Below are the code and all the weights of a small trained network. Each question names an input and a class and asks about switching units off, where a switched-off unit gives its printed mean instead of its output.

import numpy as np


def w(rows, s, z=0):
    codes = np.array(rows[::2]) - 128.0
    scale = np.full(codes.shape[1], s)
    scale[-1] = z or s
    return codes * scale


def norm(h):
    return h / np.sqrt((h * h).mean(-1, keepdims=True) + 1e-5)


def f(y):
    return np.maximum(y, 0)


def log_softmax(a):
    a = a - a.max(-1, keepdims=True)
    return a - np.log(np.exp(a).sum(-1, keepdims=True))


def net(x, mask):
    res = np.array(x, float).reshape(1, 2) / 4 @ E
    u = 0
    for l in range(3):
        y = f(norm(res) @ A[l][:, :-1].T + A[l][:, -1])
        res = res + np.where(mask[u : u + 11], y, B[l][:, -1]) @ B[l][:, :-1]
        u += 11
    return log_softmax(norm(res)[-1] @ U[:, :-1].T + U[:, -1])


A, B = {}, {}
E = w([
[104,251,90,86,69,139],'x0',
[47,131,138,227,76,105],'x1',
],0.0023)
A[0] = w([
[128,122,89,142,119,112,90],'L0N1',
[143,28,235,153,218,85,228],'L0N2',
[124,130,148,128,130,157,105],'L0N3',
[42,129,178,203,77,87,254],'L0N4',
[183,99,82,111,173,126,107],'L0N5',
[129,119,120,123,126,117,115],'L0N6',
[187,147,90,73,192,129,176],'L0N7',
[132,124,103,141,129,123,109],'L0N8',
[105,110,105,167,121,79,92],'L0N9',
[86,253,149,82,72,100,153],'L0N10',
[111,122,117,121,131,137,112],'L0N11',
],0.0017,0.0019)
B[0] = w([
[123,130,138,120,133,141,128],'L0N1',
[153,198,30,122,79,150,249],'L0N2',
[125,134,122,132,126,119,128],'L0N3',
[148,134,150,5,150,177,254],'L0N4',
[76,143,172,110,108,128,159],'L0N5',
[129,125,132,129,124,127,128],'L0N6',
[46,123,160,106,89,153,206],'L0N7',
[126,129,137,119,135,138,128],'L0N8',
[124,132,149,91,124,164,143],'L0N9',
[175,85,57,178,153,173,223],'L0N10',
[129,129,135,126,132,130,128],'L0N11',
],0.0027,0.0024)
A[1] = w([
[123,130,143,136,135,98,76],'L1N1',
[132,126,93,95,155,169,90],'L1N2',
[121,144,143,134,136,90,97],'L1N3',
[124,122,117,131,149,139,103],'L1N4',
[48,135,160,215,85,112,22],'L1N5',
[160,3,187,209,207,108,104],'L1N6',
[122,130,154,145,166,126,58],'L1N7',
[111,107,137,121,95,74,90],'L1N8',
[16,124,174,249,104,114,2],'L1N9',
[118,134,69,77,93,204,197],'L1N10',
[111,127,81,169,104,136,99],'L1N11',
],0.0033,0.0015)
B[1] = w([
[132,128,130,120,127,129,128],'L1N1',
[117,125,159,146,126,127,171],'L1N2',
[131,100,104,140,125,140,128],'L1N3',
[126,137,133,131,109,126,131],'L1N4',
[144,107,167,26,175,131,159],'L1N5',
[159,208,25,184,28,158,182],'L1N6',
[131,149,131,147,117,132,128],'L1N7',
[146,126,153,159,147,115,131],'L1N8',
[113,97,191,2,161,133,167],'L1N9',
[136,90,175,201,130,86,253],'L1N10',
[152,116,149,93,147,126,151],'L1N11',
],0.0035,0.0042)
A[2] = w([
[123,105,160,188,162,81,48],'L2N1',
[121,114,144,70,159,128,104],'L2N2',
[133,76,15,149,133,143,77],'L2N3',
[129,130,127,132,130,127,94],'L2N4',
[134,104,169,183,127,79,57],'L2N5',
[119,105,142,158,132,91,81],'L2N6',
[170,114,123,21,233,133,8],'L2N7',
[125,128,125,129,134,122,118],'L2N8',
[118,244,4,130,89,111,51],'L2N9',
[6,118,143,104,137,146,87],'L2N10',
[89,104,134,160,113,116,87],'L2N11',
],0.0041,0.0015)
B[2] = w([
[142,191,164,163,161,169,157],'L2N1',
[147,126,172,108,68,121,182],'L2N2',
[68,212,62,172,56,143,180],'L2N3',
[120,113,134,143,120,137,128],'L2N4',
[116,199,183,172,181,195,165],'L2N5',
[135,181,150,140,151,154,145],'L2N6',
[36,95,223,67,43,88,219],'L2N7',
[127,124,127,119,126,124,128],'L2N8',
[155,11,17,227,82,179,251],'L2N9',
[251,79,163,43,108,101,176],'L2N10',
[163,134,156,107,147,138,147],'L2N11',
],0.0032,0.0029)
U = w([
[154,107,7,189,55,171,202],'0',
[133,91,205,13,80,119,188],'1',
[141,194,210,208,211,168,184],'2',
[108,142,86,119,209,93,27],'3',
[98,138,83,120,218,84,2],'4',
[101,138,91,133,200,48,20],'5',
[97,142,99,128,217,62,17],'6',
[102,153,72,113,222,78,5],'7',
],0.011,0.0052)

Each question gives the input, the list of numbers given to net, and the class t.
The units are the neurons (one row each of A and B). Each row of codes is followed by its name. A weight is (code - 128) times the scale printed after its matrix; where a second scale follows, it is the last column's (A, B and U).
mask holds one flag per neuron, layer by layer. A switched-off neuron (its flag False) gives its mean, the last column of its row in B, instead of its output. The means were averaged over made-up inputs and are rounded, as every weight is.
A unit's drop is (log p(t) with every unit on - log p(t) with that unit switched off) / (log p(t) with every unit on - log p(t) with every unit switched off).
The circuit of an input: a set's keep is (log p(t) with only the set's units on - log p(t) with every unit switched off) / (log p(t) with every unit on - log p(t) with every unit switched off). Starting from the 12 units with the biggest drops (on a tie, the unit counted first), units are removed one at a time, each time the one whose removal leaves the highest keep (on an exact tie, the one counted first), for as long as the keep stays at least 0.8.
units of the circuit, in order: the units of the circuit, biggest drop first
k most important neurons: the k neurons with the biggest drops, biggest first
top k neurons in layer l: the k neurons of layer l with the biggest drops, biggest first
drop when u is switched off: that unit's drop, to one decimal
input [-4,5], class 1: units of the circuit, in order => L1N9
input [-8,-7], class 0: units of the circuit, in order => L1N6, L0N4
input [-5,-5], class 0: units of the circuit, in order => L0N4, L1N6
input [-3,-3], class 2: 2 most important neurons => L0N2, L0N4
input [-3,-2], class 2: top 2 neurons in layer 0 => L0N2, L0N10
input [3,2], class 2: 2 most important neurons => L1N10, L0N2
input [3,4], class 1: 2 most important neurons => L0N2, L1N6
input [7,-7], class 0: 4 most important neurons => L1N9, L2N9, L0N4, L1N5
input [2,-3], class 2: top 3 neurons in layer 1 => L1N10, L1N6, L1N9
input [5,-5], class 0: 4 most important neurons => L1N9, L0N4, L1N5, L2N9
input [0,-2], class 2: 2 most important neurons => L0N4, L1N10
input [-8,-6], class 0: 2 most important neurons => L1N6, L0N4
input [6,8], class 1: 3 most important neurons => L0N2, L1N9, L1N6
input [-6,-4], class 0: units of the circuit, in order => L1N6
input [-3,3], class 2: drop when L0N10 is switched off => 0.6
input [-1,1], class 2: drop when L1N10 is switched off => 0.5
input [-4,6], class 1: drop when L1N9 is switched off => 1.3
